Here is a tiny trained network, its code and every weight. The questions are about switching its units off for an input and a target symbol, where a switched-off unit gives its printed mean instead of its output.

import numpy as np


def w(rows, s, z=0):
    codes = np.array(rows[::2]) - 128.0
    scale = np.full(codes.shape[1], s)
    scale[-1] = z or s
    return codes * scale


def norm(h):
    return h / np.sqrt((h * h).mean(-1, keepdims=True) + 1e-5)


def f(y):
    return y / 2 * (1 + np.tanh(0.7978845608 * (y + 0.044715 * y**3)))


def softmax(a):
    e = np.exp(a - a.max(-1, keepdims=True))
    return e / e.sum(-1, keepdims=True)


def log_softmax(a):
    a = a - a.max(-1, keepdims=True)
    return a - np.log(np.exp(a).sum(-1, keepdims=True))


def net(x, mask):
    ids = ['ΘΦΩαβγζηξσψ'.index(c) for c in x.split()]
    T = len(ids)
    res = E[ids] + P[:T]
    r = norm(res)
    for j in range(3):
        rows = slice(3 * j, 3 * j + 3)
        q, k, v = (r @ M[0][rows].T for M in (Q, K, V))
        z = softmax(np.where(np.tri(T) > 0, q @ k.T / 3**0.5, -1e9)) @ v
        o = O[0][rows]
        res = res + np.where(mask[j], z, o[:, -1]) @ o[:, :-1]
    y = f(norm(res) @ A[0][:, :-1].T + A[0][:, -1])
    res = res + np.where(mask[3:27], y, B[0][:, -1]) @ B[0][:, :-1]
    return log_softmax(norm(res)[-1] @ U[:, :-1].T + U[:, -1])


Q, K, V, O, A, B = {}, {}, {}, {}, {}, {}
E = w([
[54,82,244,150,62,102,85,70,144,10],'Θ',
[128,94,110,138,122,185,29,81,165,51],'Φ',
[101,49,129,140,136,149,61,55,180,84],'Ω',
[158,112,189,203,65,144,98,174,217,59],'α',
[95,72,62,145,101,197,45,98,187,97],'β',
[94,144,139,114,134,178,83,60,206,64],'γ',
[140,170,132,182,121,209,141,179,192,49],'ζ',
[123,97,213,208,170,185,199,56,134,102],'η',
[33,122,19,70,113,178,108,119,93,84],'ξ',
[38,132,110,117,36,115,182,162,208,136],'σ',
[231,35,96,196,159,162,75,156,104,94],'ψ',
],0.012)
P = w([
[93,94,165,100,221,122,110,184,187,108],'0',
[94,12,115,119,120,147,167,152,146,27],'1',
[35,91,157,204,92,205,88,160,96,145],'2',
[112,149,116,141,211,73,112,145,181,121],'3',
[121,59,68,165,99,119,183,104,144,35],'4',
[54,128,111,238,75,181,108,105,95,142],'5',
[134,190,81,156,195,55,117,107,184,130],'6',
[140,103,34,190,88,94,197,77,147,50],'7',
[84,176,78,254,68,156,124,85,91,155],'8',
[167,159,127,65,158,110,114,101,191,164],'9',
[184,35,134,42,74,200,173,121,163,99],'10',
[108,123,178,107,63,245,95,160,106,215],'11',
],0.015)
Q[0] = w([
[170,174,200,52,218,63,110,185,81,187],'head 0',
[196,13,141,25,86,132,187,145,134,55],'head 0',
[190,179,73,189,195,9,183,56,112,51],'head 0',
[191,147,80,63,180,36,172,164,112,113],'head 1',
[104,112,24,163,117,80,167,103,171,42],'head 1',
[84,204,152,186,193,146,87,105,129,158],'head 1',
[89,175,129,201,94,158,97,130,94,160],'head 2',
[132,107,191,17,108,183,117,199,116,196],'head 2',
[142,214,167,124,206,20,95,137,65,225],'head 2',
],0.011)
K[0] = w([
[99,5,196,128,152,173,113,197,98,103],'head 0',
[202,125,213,50,163,108,65,95,111,170],'head 0',
[129,116,120,224,153,41,83,100,94,93],'head 0',
[52,89,164,166,143,167,86,136,165,75],'head 1',
[98,172,93,228,119,65,89,75,128,32],'head 1',
[128,161,64,177,135,81,213,131,61,193],'head 1',
[167,113,94,169,127,81,202,151,83,138],'head 2',
[153,80,200,25,132,178,144,182,115,157],'head 2',
[26,69,154,156,140,138,125,166,129,24],'head 2',
],0.012)
V[0] = w([
[180,59,2,179,149,133,89,206,126,205],'head 0',
[33,149,20,113,213,170,194,88,85,148],'head 0',
[122,174,134,50,90,107,34,141,49,44],'head 0',
[176,113,134,144,156,121,94,139,102,94],'head 1',
[172,168,97,107,159,197,171,226,106,64],'head 1',
[100,105,68,74,64,57,91,165,131,120],'head 1',
[239,215,81,137,137,223,64,168,68,75],'head 2',
[99,215,194,142,173,152,228,108,82,108],'head 2',
[231,29,109,163,189,81,115,109,37,142],'head 2',
],0.0088)
O[0] = w([
[165,71,177,22,87,127,125,68,127,93,78],'head 0',
[144,155,193,65,130,204,97,203,108,137,153],'head 0',
[45,166,150,181,177,187,180,62,140,96,39],'head 0',
[151,161,91,110,168,168,114,126,125,89,156],'head 1',
[168,106,168,148,141,99,145,163,47,105,101],'head 1',
[76,120,60,75,119,89,191,227,85,166,79],'head 1',
[90,119,158,154,181,156,192,124,57,94,55],'head 2',
[113,7,159,132,136,128,87,85,88,162,13],'head 2',
[100,87,131,161,187,188,188,206,212,191,2],'head 2',
],0.011,0.0047)
A[0] = w([
[118,126,122,116,98,74,115,154,117,249,127],'neuron 0',
[125,96,142,135,121,115,89,124,188,102,134],'neuron 1',
[137,108,110,114,144,170,80,104,117,174,169],'neuron 2',
[88,137,162,174,84,181,101,111,63,182,89],'neuron 3',
[92,114,167,102,73,187,138,168,103,107,83],'neuron 4',
[111,109,73,112,129,167,148,125,126,97,57],'neuron 5',
[158,126,135,129,184,70,129,117,168,193,172],'neuron 6',
[121,177,130,140,97,137,120,110,101,91,107],'neuron 7',
[190,135,158,96,218,149,111,108,151,126,108],'neuron 8',
[83,147,186,150,87,168,98,138,152,112,81],'neuron 9',
[186,180,142,85,147,75,120,108,123,139,154],'neuron 10',
[136,71,118,93,71,169,160,128,117,108,35],'neuron 11',
[139,72,101,148,133,122,206,127,124,87,58],'neuron 12',
[95,126,88,182,75,156,134,121,146,101,73],'neuron 13',
[122,166,133,156,118,125,97,167,175,132,142],'neuron 14',
[88,180,162,101,219,68,107,99,136,156,104],'neuron 15',
[69,187,142,150,140,148,98,165,114,161,101],'neuron 16',
[114,142,155,172,153,104,70,101,96,138,79],'neuron 17',
[157,133,95,81,184,116,130,149,97,87,207],'neuron 18',
[110,137,101,154,170,150,195,140,152,120,91],'neuron 19',
[112,151,117,146,196,154,136,168,137,181,162],'neuron 20',
[149,136,181,159,133,112,140,89,154,166,112],'neuron 21',
[88,170,131,143,93,127,84,133,114,185,2],'neuron 22',
[171,126,154,132,102,132,107,149,64,143,130],'neuron 23',
],0.018,0.0077)
B[0] = w([
[100,89,137,180,105,76,147,213,157,173,162],'neuron 0',
[136,119,114,122,133,169,169,167,136,146,255],'neuron 1',
[90,172,142,123,146,103,187,140,123,123,183],'neuron 2',
[133,99,85,98,107,147,121,134,203,77,205],'neuron 3',
[148,148,94,166,198,117,113,104,150,171,191],'neuron 4',
[126,139,148,130,180,116,140,138,147,139,158],'neuron 5',
[83,130,160,98,139,4,112,103,98,86,166],'neuron 6',
[147,95,154,156,142,106,109,162,113,133,248],'neuron 7',
[136,127,67,152,135,86,114,92,104,176,187],'neuron 8',
[140,141,107,88,145,113,167,106,111,160,215],'neuron 9',
[101,194,81,146,160,102,143,156,130,150,220],'neuron 10',
[124,117,164,171,153,103,38,110,127,66,158],'neuron 11',
[95,126,113,48,137,139,117,95,149,129,162],'neuron 12',
[152,157,147,129,121,115,157,127,76,170,234],'neuron 13',
[109,113,164,121,138,194,102,76,142,107,245],'neuron 14',
[97,138,109,100,122,102,106,174,98,108,161],'neuron 15',
[91,82,125,101,103,104,133,112,114,56,186],'neuron 16',
[198,147,128,115,80,155,131,132,110,129,185],'neuron 17',
[132,138,164,144,69,136,181,99,143,152,211],'neuron 18',
[77,155,98,116,126,109,87,166,99,128,180],'neuron 19',
[141,154,108,223,119,145,112,96,76,98,165],'neuron 20',
[118,201,146,125,125,170,112,123,168,144,156],'neuron 21',
[92,110,216,137,124,86,116,122,147,146,155],'neuron 22',
[72,137,122,92,160,138,122,153,123,139,182],'neuron 23',
],0.017,0.0091)
U = w([
[49,119,55,242,153,181,127,95,106,141,121],'Θ',
[46,148,199,49,185,120,241,141,69,145,89],'Φ',
[136,152,115,111,95,221,161,116,206,167,119],'Ω',
[138,51,38,117,139,61,220,67,115,132,115],'α',
[173,157,164,189,183,62,172,150,209,1,2],'β',
[194,126,193,176,121,117,170,144,48,183,149],'γ',
[85,97,204,101,88,104,64,51,98,70,175],'ζ',
[84,69,176,147,141,86,119,203,174,188,240],'η',
[169,132,195,133,241,116,36,77,142,215,164],'ξ',
[179,144,44,39,108,112,24,185,93,92,71],'σ',
[75,85,66,65,229,113,84,106,207,83,113],'ψ',
],0.0097,0.0045)

Each question gives the input, a string of symbols that net reads in full, and the target symbol t.
The units are the heads (3 rows each of Q, K, V and O) and the neurons (one row each of A and B). Each row of codes is followed by its name. A weight is (code - 128) times the scale printed after its matrix; where a second scale follows, it is the last column's (O, A, B and U).
mask holds one flag per unit, heads first, then neurons. A switched-off unit (its flag False) gives its mean, the last column of its rows in O or B, instead of its output. The means were averaged over made-up inputs and are rounded, as every weight is.
A unit's drop is (log p(t) with every unit on - log p(t) with that unit switched off) / (log p(t) with every unit on - log p(t) with every unit switched off).
The circuit of an input: a set's keep is (log p(t) with only the set's units on - log p(t) with every unit switched off) / (log p(t) with every unit on - log p(t) with every unit switched off). Starting from the 12 units with the biggest drops (on a tie, the unit counted first), units are removed one at a time, each time the one whose removal leaves the highest keep (on an exact tie, the one counted first), for as long as the keep stays at least 0.8.
units of the circuit, in order: the units of the circuit, biggest drop first
most important unit: the unit with the biggest drop
top k neurons: the k neurons with the biggest drops, biggest first
which heads matter: for each layer, one digit per head in row order, 1 if its drop is at least 0.15 and else 0, layers parted by /
input Φ Φ γ, target ζ: most important unit -> neuron 16
input ψ ψ Φ η ζ η Ω β Ω ξ α, target ξ: units of the circuit, in order -> [head 0; neuron 4]
input η γ ψ γ ζ, target γ: which heads matter -> 000
input η γ ξ β γ ξ α γ β η γ, target η: which heads matter -> 100
input ζ γ γ, target σ: units of the circuit, in order -> [neuron 3; neuron 17; head 2]
input ξ Φ α Φ ψ γ Ω γ σ, target η: units of the circuit, in order -> [neuron 0; head 0]
input γ σ ξ, target η: which heads matter -> 010
input ζ γ β ψ ζ β ζ Φ, target ζ: which heads matter -> 001
input α η γ ξ β γ ζ, target γ: which heads matter -> 001
input β η Φ ψ β γ γ Θ ψ ψ η γ, target Θ: units of the circuit, in order -> [head 2; neuron 20]
input ζ Ω γ, target σ: which heads matter -> 011
input γ γ γ ζ Φ η Φ β γ σ Φ Φ, target η: units of the circuit, in order -> [head 1; neuron 0]
input Ω Ω η α η η ξ ξ Φ γ ξ Ω, target ψ: units of the circuit, in order -> [neuron 3; neuron 4]
input ψ ξ η Ω Φ γ η α, target η: most important unit -> head 2
input ξ γ ζ, target ψ: top 3 neurons -> [neuron 3; neuron 4; neuron 23]
input Ω ζ Ω Ω η β, target Ω: which heads matter -> 010
input η ξ α, target ψ: which heads matter -> 100
input α Φ ξ η Ω γ β, target Ω: units of the circuit, in order -> [head 0; neuron 18; neuron 6]
input α ξ η ψ, target α: units of the circuit, in order -> [head 0; neuron 8]
input Φ η Ω γ β Θ σ γ α, target η: units of the circuit, in order -> [head 1; neuron 0]
input σ ψ η β Ω β Ω Φ, target Ω: which heads matter -> 001
input α Θ Φ Θ ζ Ω, target σ: which heads matter -> 010
input η η ψ Ω Ω Ω α Ω β α ξ γ, target ψ: top 3 neurons -> [neuron 3; neuron 4; neuron 16]
input α γ η, target Ω: which heads matter -> 000
input ψ Φ ψ Ω γ, target Ω: most important unit -> head 2
input γ α γ ψ ζ ψ γ ξ, target γ: which heads matter -> 000
input Φ Ω η Θ γ, target Θ: units of the circuit, in order -> [head 0]
input γ η η Φ β γ β γ Θ ζ ζ, target ζ: which heads matter -> 001
input ζ ζ γ ψ, target α: which heads matter -> 100
input Ω ζ Θ Θ Φ Θ η α γ ψ γ η, target Θ: which heads matter -> 001
